Here is a tiny trained network, its code and every weight. The questions are about switching its units off for an input and a class, where a switched-off unit gives its printed mean instead of its output.

import numpy as np


def w(rows, s, z=0):
    codes = np.array(rows[::2]) - 128.0
    scale = np.full(codes.shape[1], s)
    scale[-1] = z or s
    return codes * scale


def norm(h):
    return h / np.sqrt((h * h).mean(-1, keepdims=True) + 1e-5)


def f(y):
    return np.maximum(y, 0)


def log_softmax(a):
    a = a - a.max(-1, keepdims=True)
    return a - np.log(np.exp(a).sum(-1, keepdims=True))


def net(x, mask):
    res = np.array(x, float).reshape(1, 8) / 4 @ E
    u = 0
    for l in range(2):
        y = f(norm(res) @ A[l][:, :-1].T + A[l][:, -1])
        res = res + np.where(mask[u : u + 9], y, B[l][:, -1]) @ B[l][:, :-1]
        u += 9
    return log_softmax(norm(res)[-1] @ U[:, :-1].T + U[:, -1])


A, B = {}, {}
E = w([
[219,56,171,169,245,173,239,118,140,87],'x0',
[171,159,149,107,171,103,87,188,132,152],'x1',
[66,146,185,15,237,116,88,110,155,3],'x2',
[49,24,216,193,118,32,187,191,181,141],'x3',
[124,253,236,164,61,209,163,159,161,80],'x4',
[152,102,131,152,89,120,113,131,83,73],'x5',
[121,114,138,151,136,152,84,110,118,136],'x6',
[103,130,121,119,132,138,155,131,144,137],'x7',
],0.0056)
A[0] = w([
[99,54,93,101,166,52,148,126,99,153,52],'L0N1',
[109,176,218,171,75,167,130,167,199,113,42],'L0N2',
[46,108,215,174,139,91,149,133,97,142,54],'L0N3',
[115,59,186,165,75,64,151,149,133,190,81],'L0N4',
[72,105,113,48,167,84,173,155,14,105,121],'L0N5',
[12,177,88,111,36,2,53,149,162,121,48],'L0N6',
[89,112,196,183,164,8,112,162,194,108,51],'L0N7',
[78,97,196,30,170,69,98,90,143,36,2],'L0N8',
[145,74,143,180,247,151,191,143,67,134,91],'L0N9',
],0.008,0.0064)
B[0] = w([
[37,99,131,132,131,67,80,114,99,82,210],'L0N1',
[68,171,149,177,111,18,112,88,112,69,208],'L0N2',
[106,147,120,83,234,228,193,124,64,114,182],'L0N3',
[108,113,79,96,187,195,206,207,92,138,225],'L0N4',
[154,199,105,162,161,104,105,118,149,151,213],'L0N5',
[186,44,211,89,78,169,102,61,118,201,250],'L0N6',
[91,91,90,78,180,191,192,151,67,80,213],'L0N7',
[153,126,56,220,93,238,102,201,254,140,225],'L0N8',
[150,140,189,95,55,91,142,72,133,153,253],'L0N9',
],0.0089,0.0056)
A[1] = w([
[96,144,107,141,170,151,98,120,173,66,91],'L1N1',
[209,70,192,162,182,73,254,78,225,53,110],'L1N2',
[113,49,24,131,181,22,71,98,123,147,11],'L1N3',
[107,232,168,202,113,98,183,130,108,69,63],'L1N4',
[192,218,83,78,118,153,130,62,66,165,58],'L1N5',
[117,101,92,148,92,190,121,114,226,134,158],'L1N6',
[155,123,30,245,90,70,195,171,69,249,124],'L1N7',
[142,193,21,94,157,163,109,96,68,96,6],'L1N8',
[65,71,151,110,79,98,77,117,130,168,130],'L1N9',
],0.0084,0.0025)
B[1] = w([
[112,127,63,157,94,43,177,215,193,142,185],'L1N1',
[203,86,169,72,52,186,36,112,84,193,254],'L1N2',
[54,226,203,135,118,2,133,23,125,22,208],'L1N3',
[75,143,61,125,182,6,98,42,132,116,205],'L1N4',
[66,38,107,82,171,175,237,110,100,115,225],'L1N5',
[184,144,122,180,163,99,96,210,133,180,198],'L1N6',
[150,208,102,197,135,129,81,231,238,120,229],'L1N7',
[92,55,143,102,199,196,190,208,26,110,182],'L1N8',
[193,143,154,79,118,121,142,91,119,90,191],'L1N9',
],0.0083,0.0072)
U = w([
[51,32,79,50,196,212,255,197,15,94,124],'0',
[230,67,241,22,40,159,66,66,98,207,149],'1',
[156,151,59,189,140,130,85,237,229,98,228],'2',
[36,161,149,122,143,4,124,39,107,20,5],'3',
],0.009,0.0021)

Each question gives the input, the list of numbers given to net, and the class t.
The units are the neurons (one row each of A and B). Each row of codes is followed by its name. A weight is (code - 128) times the scale printed after its matrix; where a second scale follows, it is the last column's (A, B and U).
mask holds one flag per neuron, layer by layer. A switched-off neuron (its flag False) gives its mean, the last column of its row in B, instead of its output. The means were averaged over made-up inputs and are rounded, as every weight is.
A unit's drop is (log p(t) with every unit on - log p(t) with that unit switched off) / (log p(t) with every unit on - log p(t) with every unit switched off).
most important unit: the unit with the biggest drop
top k neurons: the k neurons with the biggest drops, biggest first
top k neurons in layer l: the k neurons of layer l with the biggest drops, biggest first
input [-4,-7,5,-2,-3,7,-4,-6], class 2: most important unit : L0N8
input [-2,6,-5,-6,6,5,-6,6], class 0: top 2 neurons : L1N5, L0N8
input [-6,5,-6,4,8,-7,6,8], class 3: top 4 neurons : L0N2, L0N8, L1N4, L1N2
input [2,-5,-8,6,-8,7,3,6], class 2: top 2 neurons in layer 0 : L0N4, L0N2
input [-6,-8,-1,-5,8,5,-4,4], class 3: top 3 neurons : L0N2, L1N2, L1N4
input [7,8,6,-4,-8,-7,-2,3], class 3: top 2 neurons : L1N3, L0N6
input [5,-8,1,5,6,-2,-1,-4], class 3: top 3 neurons : L0N2, L1N4, L0N6
input [8,0,-4,-8,3,7,8,-8], class 0: top 2 neurons in layer 0 : L0N6, L0N8
input [-5,-1,-5,-5,-2,6,-3,7], class 0: top 4 neurons : L1N5, L0N8, L0N9, L1N2
input [1,8,5,6,6,4,1,-8], class 0: top 2 neurons : L0N7, L0N3
input [7,-6,-8,6,-4,1,-8,0], class 2: top 3 neurons in layer 1 : L1N7, L1N5, L1N8
input [-5,-7,-1,-4,-6,5,1,7], class 3: top 2 neurons in layer 1 : L1N3, L1N2
input [5,4,-8,0,-5,-4,-8,-5], class 2: top 2 neurons : L1N7, L0N6
input [7,-5,7,-5,3,-3,0,-7], class 1: most important unit : L1N2
input [8,4,6,0,8,-8,-5,5], class 1: top 2 neurons in layer 1 : L1N2, L1N3
input [-8,1,3,7,4,-4,3,8], class 1: top 3 neurons in layer 1 : L1N5, L1N8, L1N9
input [-6,-7,-1,-7,-7,-4,-1,-7], class 0: top 2 neurons : L1N5, L1N8
input [7,4,8,-6,-3,8,-5,4], class 2: top 3 neurons : L0N8, L0N6, L1N1
input [-3,7,-3,2,-5,3,0,-2], class 3: top 2 neurons : L1N3, L0N1
input [-1,-1,-6,-2,-3,5,8,5], class 2: most important unit : L1N7
input [-6,0,8,7,3,0,-5,0], class 2: top 2 neurons in layer 0 : L0N8, L0N5
